Below are the code and all the weights of a small trained network. Each question names an input and a class and asks about switching units off, where a switched-off unit gives its printed mean instead of its output.

import numpy as np


def w(rows, s, z=0):
    codes = np.array(rows[::2]) - 128.0
    scale = np.full(codes.shape[1], s)
    scale[-1] = z or s
    return codes * scale


def norm(h):
    return h / np.sqrt((h * h).mean(-1, keepdims=True) + 1e-5)


def f(y):
    return np.maximum(y, 0)


def log_softmax(a):
    a = a - a.max(-1, keepdims=True)
    return a - np.log(np.exp(a).sum(-1, keepdims=True))


def net(x, mask):
    res = np.array(x, float).reshape(1, 3) / 4 @ E
    u = 0
    for l in range(2):
        y = f(norm(res) @ A[l][:, :-1].T + A[l][:, -1])
        res = res + np.where(mask[u : u + 4], y, B[l][:, -1]) @ B[l][:, :-1]
        u += 4
    return log_softmax(norm(res)[-1] @ U[:, :-1].T + U[:, -1])


A, B = {}, {}
E = w([
[65,108,126,83,54,107,108,96,107],'x0',
[118,137,58,178,87,159,94,151,101],'x1',
[86,172,255,158,159,157,89,212,111],'x2',
],0.008)
A[0] = w([
[146,74,45,211,134,23,200,115,223,7],'0.n0',
[123,135,201,84,82,76,181,105,167,32],'0.n1',
[110,172,198,67,234,89,219,129,132,229],'0.n2',
[101,162,44,183,70,138,82,253,17,230],'0.n3',
],0.0044,0.0017)
B[0] = w([
[185,218,250,228,87,112,79,132,105,202],'0.n0',
[173,105,112,135,47,150,109,161,254,180],'0.n1',
[127,124,97,109,67,186,156,115,180,253],'0.n2',
[153,86,155,100,76,173,191,105,173,253],'0.n3',
],0.0074,0.0048)
A[1] = w([
[151,138,101,134,94,21,13,115,137,190],'1.n0',
[21,149,240,121,155,147,73,203,67,229],'1.n1',
[92,61,121,1,29,180,116,140,142,66],'1.n2',
[213,194,105,154,185,138,142,164,155,4],'1.n3',
],0.007,0.0019)
B[1] = w([
[72,144,206,75,142,77,138,92,100,162],'1.n0',
[143,118,74,101,85,55,147,13,98,219],'1.n1',
[104,181,138,116,146,162,124,251,143,254],'1.n2',
[2,142,90,64,135,132,116,190,72,184],'1.n3',
],0.0094,0.0082)
U = w([
[60,161,107,83,147,128,139,147,102,202],'0',
[132,136,133,105,91,67,150,16,72,124],'1',
[176,105,129,130,88,198,160,127,193,191],'2',
[121,125,164,120,144,118,99,171,113,95],'3',
[119,9,131,169,187,75,56,111,118,20],'4',
[194,29,154,186,168,133,67,82,123,3],'5',
[185,83,132,185,201,103,56,91,136,5],'6',
],0.012,0.0056)

Each question gives the input, the list of numbers given to net, and the class t.
The units are the neurons (one row each of A and B). Each row of codes is followed by its name. A weight is (code - 128) times the scale printed after its matrix; where a second scale follows, it is the last column's (A, B and U).
mask holds one flag per neuron, layer by layer. A switched-off neuron (its flag False) gives its mean, the last column of its row in B, instead of its output. The means were averaged over made-up inputs and are rounded, as every weight is.
A unit's drop is (log p(t) with every unit on - log p(t) with that unit switched off) / (log p(t) with every unit on - log p(t) with every unit switched off).
The circuit of an input: a set's keep is (log p(t) with only the set's units on - log p(t) with every unit switched off) / (log p(t) with every unit on - log p(t) with every unit switched off). Starting from all 8 units, units are removed one at a time, each time the one whose removal leaves the highest keep (on an exact tie, the one counted first), for as long as the keep stays at least 0.8.
units of the circuit, in order: the units of the circuit, biggest drop first
unit that matters most: the unit with the biggest drop
k most important neurons: the k neurons with the biggest drops, biggest first
k most important neurons of layer l: the k neurons of layer l with the biggest drops, biggest first
input [-5,7,-8], class 1: most important neuron -> (1.n2)
input [-1,-7,4], class 2: 2 most important neurons -> (0.n2; 1.n3)
input [-7,-4,8], class 1: 2 most important neurons -> (1.n1; 1.n2)
input [2,7,4], class 2: 3 most important neurons -> (0.n3; 1.n3; 1.n0)
input [2,4,3], class 2: 3 most important neurons -> (0.n3; 1.n3; 1.n0)
input [4,7,1], class 2: 3 most important neurons -> (0.n3; 1.n3; 1.n0)
input [-3,7,5], class 2: 2 most important neurons -> (0.n3; 0.n0)
input [5,7,6], class 2: 4 most important neurons -> (0.n3; 1.n3; 1.n2; 1.n0)
input [-5,7,8], class 1: 4 most important neurons -> (1.n1; 1.n2; 0.n2; 0.n1)
input [-2,-8,0], class 2: 2 most important neurons -> (0.n2; 1.n3)
input [-8,-7,-4], class 0: 2 most important neurons of layer 0 -> (0.n3; 0.n1)
input [-4,7,8], class 1: 2 most important neurons of layer 1 -> (1.n1; 1.n2)
input [8,-1,-4], class 0: 3 most important neurons of layer 1 -> (1.n2; 1.n1; 1.n0)
input [8,3,-6], class 0: units of the circuit, in order -> (1.n2)
input [2,-6,7], class 1: 2 most important neurons of layer 1 -> (1.n1; 1.n3)
input [-5,-2,-1], class 0: 2 most important neurons of layer 1 -> (1.n3; 1.n2)
input [4,7,0], class 2: 2 most important neurons of layer 1 -> (1.n3; 1.n0)
input [-5,-2,0], class 0: 2 most important neurons of layer 1 -> (1.n3; 1.n2)
input [6,-4,-6], class 0: 2 most important neurons of layer 1 -> (1.n2; 1.n1)
input [1,-3,6], class 1: unit that matters most -> 1.n1
